Below is a small trained network, with its code and all its weights. Each question gives an input and a class and asks what happens when units are switched off, that is, made to give their printed mean instead of their output.

import numpy as np


def w(rows, s, z=0):
    codes = np.array(rows[::2]) - 128.0
    scale = np.full(codes.shape[1], s)
    scale[-1] = z or s
    return codes * scale


def f(y):
    return np.maximum(y, 0)


def log_softmax(a):
    a = a - a.max(-1, keepdims=True)
    return a - np.log(np.exp(a).sum(-1, keepdims=True))


def net(x, mask):
    res = np.array(x, float).reshape(1, 8) / 4 @ E
    y = f(res @ A[0][:, :-1].T + A[0][:, -1])
    res = res + np.where(mask, y, B[0][:, -1]) @ B[0][:, :-1]
    return log_softmax(res[-1] @ U[:, :-1].T + U[:, -1])


A, B = {}, {}
E = w([
[128,125,130,130,127,128,128,126,128,127],'x0',
[66,68,148,62,135,235,136,147,120,106],'x1',
[227,138,251,58,67,131,77,52,96,112],'x2',
[129,135,130,127,132,132,126,128,132,122],'x3',
[129,127,130,132,127,131,129,127,131,130],'x4',
[109,137,47,112,47,118,98,120,190,58],'x5',
[65,176,194,174,66,125,100,208,71,115],'x6',
[50,149,130,110,148,128,46,70,149,222],'x7',
],0.013)
A[0] = w([
[141,123,134,125,125,129,183,137,111,86,112],'neuron 1',
[122,164,78,109,27,138,74,96,197,76,96],'neuron 2',
[202,105,136,148,131,105,181,160,137,107,76],'neuron 3',
[115,127,150,124,142,143,49,77,130,161,106],'neuron 4',
[111,76,165,70,117,237,130,132,126,121,92],'neuron 5',
[109,162,193,195,205,153,150,166,123,151,95],'neuron 6',
[173,159,234,77,68,128,77,119,95,126,96],'neuron 7',
[112,79,170,69,124,240,113,153,90,94,135],'neuron 8',
[225,101,138,142,119,147,205,147,75,22,106],'neuron 9',
[86,164,144,170,45,139,85,154,96,89,59],'neuron 10',
[52,176,138,109,150,108,28,36,126,189,95],'neuron 11',
[121,129,87,73,60,87,91,103,198,53,84],'neuron 12',
[202,109,170,69,89,142,118,7,126,105,70],'neuron 13',
[224,221,168,204,108,16,118,84,126,147,100],'neuron 14',
[84,188,213,164,92,134,93,214,37,136,71],'neuron 15',
[175,106,133,92,214,123,155,116,87,175,77],'neuron 16',
[96,148,140,115,142,134,95,72,174,170,137],'neuron 17',
[229,58,61,64,211,144,146,50,186,149,68],'neuron 18',
[150,141,177,112,171,115,138,148,96,149,2],'neuron 19',
[202,107,143,129,114,117,213,170,105,44,112],'neuron 20',
[65,74,104,143,198,178,123,156,142,100,117],'neuron 21',
[145,105,128,149,119,145,97,120,99,120,95],'neuron 22',
[132,181,84,192,196,93,121,160,146,134,95],'neuron 23',
[170,134,205,127,226,130,161,105,44,176,122],'neuron 24',
[151,164,92,184,153,49,116,123,134,144,144],'neuron 25',
],0.012,0.0081)
B[0] = w([
[129,148,123,127,137,120,93,118,120,176,164],'neuron 1',
[192,46,120,131,111,185,98,144,75,83,215],'neuron 2',
[132,149,158,126,132,121,111,137,104,184,178],'neuron 3',
[129,154,169,114,94,119,93,173,101,180,176],'neuron 4',
[86,120,169,44,40,121,182,96,142,140,195],'neuron 5',
[194,92,71,124,129,158,121,140,76,66,188],'neuron 6',
[98,193,30,171,147,75,211,196,83,101,239],'neuron 7',
[66,95,139,46,76,145,188,76,198,144,212],'neuron 8',
[107,168,191,151,144,176,75,151,96,210,228],'neuron 9',
[181,121,145,160,205,77,117,74,177,86,198],'neuron 10',
[149,201,196,147,149,187,74,165,75,234,215],'neuron 11',
[183,64,88,153,87,199,112,105,79,87,207],'neuron 12',
[99,151,76,174,159,77,190,190,100,99,219],'neuron 13',
[41,87,144,26,56,179,215,49,202,150,249],'neuron 14',
[162,147,140,173,191,60,81,60,225,74,241],'neuron 15',
[170,93,113,165,98,160,105,126,123,57,173],'neuron 16',
[136,165,188,125,142,134,119,153,102,165,179],'neuron 17',
[168,171,145,152,188,11,108,69,215,83,223],'neuron 18',
[176,99,119,170,77,155,126,131,132,108,151],'neuron 19',
[117,184,170,145,138,152,70,145,95,217,218],'neuron 20',
[71,148,86,145,104,102,187,143,99,146,203],'neuron 21',
[99,128,120,128,127,109,104,115,103,113,138],'neuron 22',
[64,142,123,131,99,113,171,171,112,119,193],'neuron 23',
[174,44,110,152,96,213,95,113,58,63,212],'neuron 24',
[79,129,129,68,74,133,176,104,127,109,200],'neuron 25',
],0.011,0.022)
U = w([
[67,100,159,11,103,166,183,87,155,146,84],'0',
[132,181,182,135,153,175,40,180,95,230,69],'1',
[57,151,15,192,156,111,203,246,108,118,142],'2',
[216,147,169,143,180,55,81,58,195,86,188],'3',
[210,30,103,135,111,224,85,145,82,75,1],'4',
],0.014,0.006)

Each question gives the input, the list of numbers given to net, and the class t.
The units are the neurons (one row each of A and B). Each row of codes is followed by its name. A weight is (code - 128) times the scale printed after its matrix; where a second scale follows, it is the last column's (A, B and U).
mask holds one flag per neuron, in row order. A switched-off neuron (its flag False) gives its mean, the last column of its row in B, instead of its output. The means were averaged over made-up inputs and are rounded, as every weight is.
A unit's drop is (log p(t) with every unit on - log p(t) with that unit switched off) / (log p(t) with every unit on - log p(t) with every unit switched off).
The circuit of an input: a set's keep is (log p(t) with only the set's units on - log p(t) with every unit switched off) / (log p(t) with every unit on - log p(t) with every unit switched off). Starting from the 12 units with the biggest drops (on a tie, the unit counted first), units are removed one at a time, each time the one whose removal leaves the highest keep (on an exact tie, the one counted first), for as long as the keep stays at least 0.8.
circuit, biggest first: the units of the circuit, biggest drop first
unit that matters most: the unit with the biggest drop
top k neurons: the k neurons with the biggest drops, biggest first
drop when u is switched off: that unit's drop, to one decimal
input [-8,-7,-7,8,2,6,-7,-2], class 0: unit that matters most : neuron 7
input [-5,6,5,-6,7,-7,5,6], class 4: top 3 neurons : (neuron 24; neuron 14; neuron 6)
input [7,1,8,8,7,-5,6,7], class 2: top 2 neurons : (neuron 7; neuron 13)
input [2,4,-7,-1,-7,3,8,-1], class 3: top 2 neurons : (neuron 15; neuron 10)
input [-1,-1,-1,-8,-7,8,-6,-7], class 4: top 4 neurons : (neuron 12; neuron 2; neuron 11; neuron 15)
input [-2,1,7,5,-3,7,1,-1], class 2: top 2 neurons : (neuron 7; neuron 13)
input [3,-5,3,5,7,-2,-6,6], class 1: top 2 neurons : (neuron 11; neuron 15)
input [-3,4,-4,-5,5,8,-8,-5], class 3: top 2 neurons : (neuron 18; neuron 24)
input [2,0,-6,8,-7,-5,-6,-6], class 1: circuit, biggest first : (neuron 9; neuron 20)
input [1,-4,6,-6,6,3,2,7], class 1: top 2 neurons : (neuron 11; neuron 4)
input [-5,-4,-7,0,-7,-8,-1,5], class 4: top 2 neurons : (neuron 24; neuron 7)
input [-8,-6,8,-8,-7,-5,8,6], class 2: top 2 neurons : (neuron 7; neuron 18)
input [0,-2,-4,-2,-8,5,0,-4], class 4: top 4 neurons : (neuron 7; neuron 13; neuron 11; neuron 12)
input [2,-1,1,-2,-5,-5,5,-6], class 1: unit that matters most : neuron 9
input [6,-5,5,0,-2,-5,-2,2], class 0: top 4 neurons : (neuron 14; neuron 2; neuron 12; neuron 21)
input [-8,-7,2,3,-4,5,8,-3], class 3: top 3 neurons : (neuron 10; neuron 15; neuron 8)
input [2,-3,6,0,3,1,-6,-5], class 2: drop when neuron 19 is switched off : 0.0
input [-2,5,-1,-7,-6,4,7,8], class 1: drop when neuron 11 is switched off : 4.2
input [-6,-7,2,-5,-7,5,6,-2], class 0: drop when neuron 14 is switched off : 7.2
input [-2,1,8,-8,-4,1,-6,4], class 2: circuit, biggest first : (neuron 13)
